Below are the code and all the weights of a small trained network. Each question names an input and a class and asks about switching units off, where a switched-off unit gives its printed mean instead of its output.

import numpy as np


def w(rows, s, z=0):
    codes = np.array(rows[::2]) - 128.0
    scale = np.full(codes.shape[1], s)
    scale[-1] = z or s
    return codes * scale


def norm(h):
    return h / np.sqrt((h * h).mean(-1, keepdims=True) + 1e-5)


def f(y):
    return np.maximum(y, 0)


def log_softmax(a):
    a = a - a.max(-1, keepdims=True)
    return a - np.log(np.exp(a).sum(-1, keepdims=True))


def net(x, mask):
    res = np.array(x, float).reshape(1, 6) / 4 @ E
    u = 0
    for l in range(2):
        y = f(norm(res) @ A[l][:, :-1].T + A[l][:, -1])
        res = res + np.where(mask[u : u + 6], y, B[l][:, -1]) @ B[l][:, :-1]
        u += 6
    return log_softmax(norm(res)[-1] @ U[:, :-1].T + U[:, -1])


A, B = {}, {}
E = w([
[219,68,126],'x0',
[2,36,76],'x1',
[117,199,224],'x2',
[202,13,227],'x3',
[138,114,114],'x4',
[87,81,127],'x5',
],0.0054)
A[0] = w([
[40,149,155,253],'L0N0',
[156,103,255,98],'L0N1',
[112,167,100,78],'L0N2',
[202,95,167,163],'L0N3',
[65,89,70,191],'L0N4',
[161,179,125,20],'L0N5',
],0.027,0.0028)
B[0] = w([
[141,205,168,210],'L0N0',
[6,176,37,250],'L0N1',
[140,213,119,168],'L0N2',
[78,40,80,232],'L0N3',
[150,99,255,234],'L0N4',
[215,75,109,175],'L0N5',
],0.03,0.013)
A[1] = w([
[138,157,249,32],'L1N0',
[74,40,61,255],'L1N1',
[157,115,133,60],'L1N2',
[167,101,141,40],'L1N3',
[155,128,160,29],'L1N4',
[200,123,105,54],'L1N5',
],0.019,0.0025)
B[1] = w([
[89,243,186,237],'L1N0',
[225,40,254,251],'L1N1',
[135,141,131,135],'L1N2',
[105,184,101,141],'L1N3',
[129,137,143,154],'L1N4',
[210,146,97,148],'L1N5',
],0.02,0.013)
U = w([
[118,179,94,101],'0',
[248,173,23,109],'1',
[152,7,125,152],'2',
[148,200,234,167],'3',
[50,64,25,130],'4',
[190,114,107,5],'5',
],0.015)

Each question gives the input, the list of numbers given to net, and the class t.
The units are the neurons (one row each of A and B). Each row of codes is followed by its name. A weight is (code - 128) times the scale printed after its matrix; where a second scale follows, it is the last column's (A, B and U).
mask holds one flag per neuron, layer by layer. A switched-off neuron (its flag False) gives its mean, the last column of its row in B, instead of its output. The means were averaged over made-up inputs and are rounded, as every weight is.
A unit's drop is (log p(t) with every unit on - log p(t) with that unit switched off) / (log p(t) with every unit on - log p(t) with every unit switched off).
The circuit of an input: a set's keep is (log p(t) with only the set's units on - log p(t) with every unit switched off) / (log p(t) with every unit on - log p(t) with every unit switched off). Starting from all 12 units, units are removed one at a time, each time the one whose removal leaves the highest keep (on an exact tie, the one counted first), for as long as the keep stays at least 0.8.
units of the circuit, in order: the units of the circuit, biggest drop first
k most important neurons: the k neurons with the biggest drops, biggest first
k most important neurons of layer l: the k neurons of layer l with the biggest drops, biggest first
drop of u: that unit's drop, to one decimal
input [-3,-7,-3,5,8,4], class 4: units of the circuit, in order	L0N1
input [1,-6,-6,-3,3,6], class 1: 3 most important neurons	L0N1, L0N4, L0N3
input [-2,-8,5,-4,8,2], class 1: units of the circuit, in order	L0N4, L0N5
input [8,-5,-1,0,8,8], class 4: 2 most important neurons of layer 0	L0N3, L0N4
input [-8,-7,-6,-6,-7,1], class 1: 3 most important neurons	L0N4, L0N5, L1N1
input [1,-5,4,0,-7,-8], class 2: 2 most important neurons	L1N1, L0N5
input [-6,0,-2,4,-1,-5], class 0: 2 most important neurons	L0N0, L0N5
input [-8,-3,3,3,6,-4], class 0: 2 most important neurons	L0N3, L0N0
input [2,6,-6,8,3,5], class 2: 2 most important neurons of layer 0	L0N0, L0N2
input [-5,0,6,5,5,1], class 4: drop of L0N1	0.1
input [3,1,-5,5,-3,-3], class 2: drop of L1N1	0.4
input [8,2,-6,-1,-4,-3], class 2: drop of L0N2	0.1
